Below is a small trained network, with its code and all its weights. Each question gives an input and a target symbol and asks what happens when units are switched off, that is, made to give their printed mean instead of their output.

import numpy as np


def w(rows, s, z=0):
    codes = np.array(rows[::2]) - 128.0
    scale = np.full(codes.shape[1], s)
    scale[-1] = z or s
    return codes * scale


def f(y):
    return y / 2 * (1 + np.tanh(0.7978845608 * (y + 0.044715 * y**3)))


def softmax(a):
    e = np.exp(a - a.max(-1, keepdims=True))
    return e / e.sum(-1, keepdims=True)


def log_softmax(a):
    a = a - a.max(-1, keepdims=True)
    return a - np.log(np.exp(a).sum(-1, keepdims=True))


def net(x, mask):
    ids = ['Ξβγδετψ'.index(c) for c in x.split()]
    T = len(ids)
    res = E[ids] + P[:T]
    u = 0
    for l in range(2):
        q, k, v = (res @ M[l].T for M in (Q, K, V))
        z = softmax(np.where(np.tri(T) > 0, q @ k.T / 4**0.5, -1e9)) @ v
        res = res + np.where(mask[u], z, O[l][:, -1]) @ O[l][:, :-1]
        u += 1
        y = f(res @ A[l][:, :-1].T + A[l][:, -1])
        res = res + np.where(mask[u : u + 4], y, B[l][:, -1]) @ B[l][:, :-1]
        u += 4
    return log_softmax(res[-1] @ U[:, :-1].T + U[:, -1])


Q, K, V, O, A, B = {}, {}, {}, {}, {}, {}
E = w([
[93,121,187,135,155,78,110,133,106],'Ξ',
[168,208,88,182,89,170,123,106,186],'β',
[103,108,136,164,134,130,135,89,254],'γ',
[149,116,140,148,163,200,99,129,153],'δ',
[186,72,87,132,161,203,210,85,73],'ε',
[141,187,138,153,115,179,178,180,112],'τ',
[117,64,242,163,139,171,126,88,153],'ψ',
],0.023)
P = w([
[179,61,84,248,29,76,98,195,142],'0',
[144,89,120,142,64,122,88,251,152],'1',
[110,118,99,184,122,125,87,226,121],'2',
[53,155,72,186,91,152,72,255,253],'3',
[71,89,116,192,131,107,123,146,64],'4',
[148,165,171,182,85,68,136,131,70],'5',
[109,201,119,185,143,85,117,169,119],'6',
[42,166,135,187,92,132,106,152,115],'7',
[100,193,146,141,106,69,129,132,87],'8',
[28,184,111,172,108,146,114,153,110],'9',
[35,177,97,122,118,121,140,147,109],'10',
[39,214,103,139,132,125,146,134,118],'11',
[47,222,132,110,149,122,176,135,127],'12',
[71,181,117,117,145,110,148,138,73],'13',
],0.0083)
Q[0] = w([
[144,91,203,145,84,219,91,125,109],'L0H0',
[150,147,154,216,127,118,168,87,144],'L0H0',
[167,235,47,198,211,54,174,92,69],'L0H0',
[130,73,2,191,122,122,123,160,102],'L0H0',
],0.0059)
K[0] = w([
[136,105,196,183,161,142,155,133,179],'L0H0',
[64,164,144,106,202,75,173,2,63],'L0H0',
[114,86,121,98,107,148,148,126,106],'L0H0',
[79,92,160,70,192,131,148,178,156],'L0H0',
],0.0061)
V[0] = w([
[122,86,148,149,166,84,168,85,107],'L0H0',
[144,213,86,164,44,145,160,47,88],'L0H0',
[53,75,198,255,128,176,204,140,134],'L0H0',
[112,124,151,39,175,115,194,63,137],'L0H0',
],0.007)
O[0] = w([
[103,36,100,94,159,92,96,141,154,138],'L0H0',
[38,97,133,149,108,207,104,126,118,105],'L0H0',
[133,177,153,1,178,136,155,220,171,253],'L0H0',
[68,110,131,102,52,182,240,87,178,81],'L0H0',
],0.0072,0.013)
A[0] = w([
[108,50,124,130,81,73,181,255,127,253],'L0N0',
[74,158,157,102,99,89,142,90,153,5],'L0N1',
[147,39,207,118,179,222,71,176,143,136],'L0N2',
[58,103,158,201,178,163,132,86,121,40],'L0N3',
],0.0063,0.0012)
B[0] = w([
[131,112,156,196,195,123,169,167,120,179],'L0N0',
[51,23,9,39,143,135,57,207,137,133],'L0N1',
[255,169,186,118,128,12,188,18,92,254],'L0N2',
[141,209,101,55,88,145,80,145,160,130],'L0N3',
],0.0084,0.0081)
Q[1] = w([
[207,159,38,119,73,133,119,76,222],'L1H0',
[184,60,195,83,82,133,112,79,137],'L1H0',
[85,253,248,116,211,82,130,228,133],'L1H0',
[49,104,127,120,147,214,3,177,61],'L1H0',
],0.0064)
K[1] = w([
[123,78,235,212,223,87,24,81,172],'L1H0',
[170,107,72,52,209,16,121,160,242],'L1H0',
[6,235,103,21,106,213,199,58,73],'L1H0',
[140,87,84,255,45,159,158,114,120],'L1H0',
],0.0052)
V[1] = w([
[249,59,128,201,149,173,203,10,191],'L1H0',
[113,184,93,216,120,227,254,148,148],'L1H0',
[108,193,201,129,9,86,193,150,59],'L1H0',
[186,117,83,127,218,210,203,219,47],'L1H0',
],0.0065)
O[1] = w([
[112,192,184,50,147,220,121,148,147,192],'L1H0',
[125,48,198,146,55,114,72,167,187,86],'L1H0',
[143,111,204,254,42,128,177,10,99,175],'L1H0',
[180,8,82,160,60,139,106,94,96,255],'L1H0',
],0.0097,0.0075)
A[1] = w([
[166,161,2,134,82,152,224,116,80,109],'L1N0',
[6,119,123,100,110,51,163,182,147,124],'L1N1',
[191,205,73,158,222,126,82,97,53,172],'L1N2',
[188,148,38,86,60,174,141,167,131,3],'L1N3',
],0.0064,0.0023)
B[1] = w([
[111,56,170,95,235,136,91,85,99,178],'L1N0',
[127,150,212,168,15,53,69,82,56,143],'L1N1',
[111,91,144,102,40,91,163,84,155,253],'L1N2',
[155,129,172,254,131,65,41,109,23,148],'L1N3',
],0.0095,0.011)
U = w([
[79,147,55,136,97,26,255,151,62,191],'Ξ',
[109,203,158,179,154,88,14,110,28,180],'β',
[125,107,107,143,191,103,193,183,216,209],'γ',
[200,133,25,27,16,134,149,90,132,96],'δ',
[86,23,150,48,142,224,128,128,81,194],'ε',
[101,50,183,221,107,138,204,133,163,2],'τ',
[72,138,209,157,100,151,240,124,142,22],'ψ',
],0.0045,0.0034)

Each question gives the input, a string of symbols that net reads in full, and the target symbol t.
The units are the heads (4 rows each of Q, K, V and O) and the neurons (one row each of A and B). Each row of codes is followed by its name. A weight is (code - 128) times the scale printed after its matrix; where a second scale follows, it is the last column's (O, A, B and U).
mask holds one flag per unit, layer by layer, with each layer's heads first. A switched-off unit (its flag False) gives its mean, the last column of its rows in O or B, instead of its output. The means were averaged over made-up inputs and are rounded, as every weight is.
A unit's drop is (log p(t) with every unit on - log p(t) with that unit switched off) / (log p(t) with every unit on - log p(t) with every unit switched off).
The circuit of an input: a set's keep is (log p(t) with only the set's units on - log p(t) with every unit switched off) / (log p(t) with every unit on - log p(t) with every unit switched off). Starting from all 10 units, units are removed one at a time, each time the one whose removal leaves the highest keep (on an exact tie, the one counted first), for as long as the keep stays at least 0.8.
units of the circuit, in order: the units of the circuit, biggest drop first
unit that matters most: the unit with the biggest drop
top k neurons: the k neurons with the biggest drops, biggest first
k most important neurons of layer l: the k neurons of layer l with the biggest drops, biggest first
drop when u is switched off: that unit's drop, to one decimal
input Ξ β Ξ β β ψ β, target ψ: units of the circuit, in order : L1H0; L0N2; L1N2; L0H0
input ψ γ ψ ε δ δ, target δ: top 4 neurons : L0N2; L1N2; L1N0; L0N0
input Ξ τ Ξ ψ ψ Ξ δ β Ξ δ Ξ ψ, target Ξ: units of the circuit, in order : L0N2; L1H0
input δ ε ψ ε ψ γ τ, target τ: units of the circuit, in order : L1H0
input γ τ γ δ ψ Ξ ψ δ ε ψ ψ ψ Ξ, target ε: units of the circuit, in order : L1H0; L0N2
input δ ψ ψ γ β ψ, target γ: units of the circuit, in order : L1H0; L0N2
input γ ψ β ψ ψ β δ γ β β Ξ ψ, target β: units of the circuit, in order : L0H0; L1N2
input γ β τ Ξ ψ ψ, target ψ: units of the circuit, in order : L0H0; L0N2; L1H0
input ψ ψ τ ψ δ Ξ ε ψ ε τ ψ β, target β: 3 most important neurons of layer 1 : L1N3; L1N0; L1N2
input δ δ δ ψ ψ ψ β β β δ ψ, target β: units of the circuit, in order : L1N2; L0H0
input δ Ξ Ξ γ δ ψ β ψ δ, target ψ: top 4 neurons : L0N2; L0N3; L0N1; L1N2
input δ Ξ β ψ γ ψ Ξ γ Ξ δ, target Ξ: top 3 neurons : L0N2; L1N2; L0N1
input τ γ δ ψ β β Ξ ψ τ τ ψ ψ ψ δ, target ψ: 3 most important neurons of layer 0 : L0N3; L0N2; L0N0
input β Ξ γ β ψ Ξ β ψ ψ β ψ τ β, target ψ: 2 most important neurons of layer 0 : L0N2; L0N0
input Ξ β ψ γ δ ψ ψ, target ψ: units of the circuit, in order : L0N2; L1H0; L0H0; L1N2
input β Ξ τ ψ γ γ Ξ ψ Ξ Ξ τ Ξ γ, target Ξ: most important neuron of layer 1 : L1N1
input β δ γ Ξ, target β: 2 most important neurons of layer 1 : L1N1; L1N2
input γ τ β β, target β: 2 most important neurons of layer 1 : L1N3; L1N2
input δ δ γ Ξ Ξ Ξ Ξ Ξ ψ δ γ, target Ξ: top 2 neurons : L1N1; L0N1
input γ ψ ψ ε ψ γ ε Ξ γ γ ψ, target γ: 3 most important neurons of layer 0 : L0N2; L0N1; L0N0
input ψ γ ε ψ γ ψ δ ψ τ Ξ Ξ ψ ψ ε, target ε: top 2 neurons : L1N0; L0N2
input β ψ Ξ δ, target δ: unit that matters most : L1N2
input ε γ ε ψ δ τ δ ψ β Ξ Ξ ψ Ξ δ, target Ξ: 3 most important neurons of layer 0 : L0N2; L0N1; L0N3
input β δ β Ξ, target β: 2 most important neurons of layer 1 : L1N2; L1N1
input Ξ δ Ξ β ψ ε γ γ ψ ε τ, target τ: drop when L0N2 is switched off : 0.1
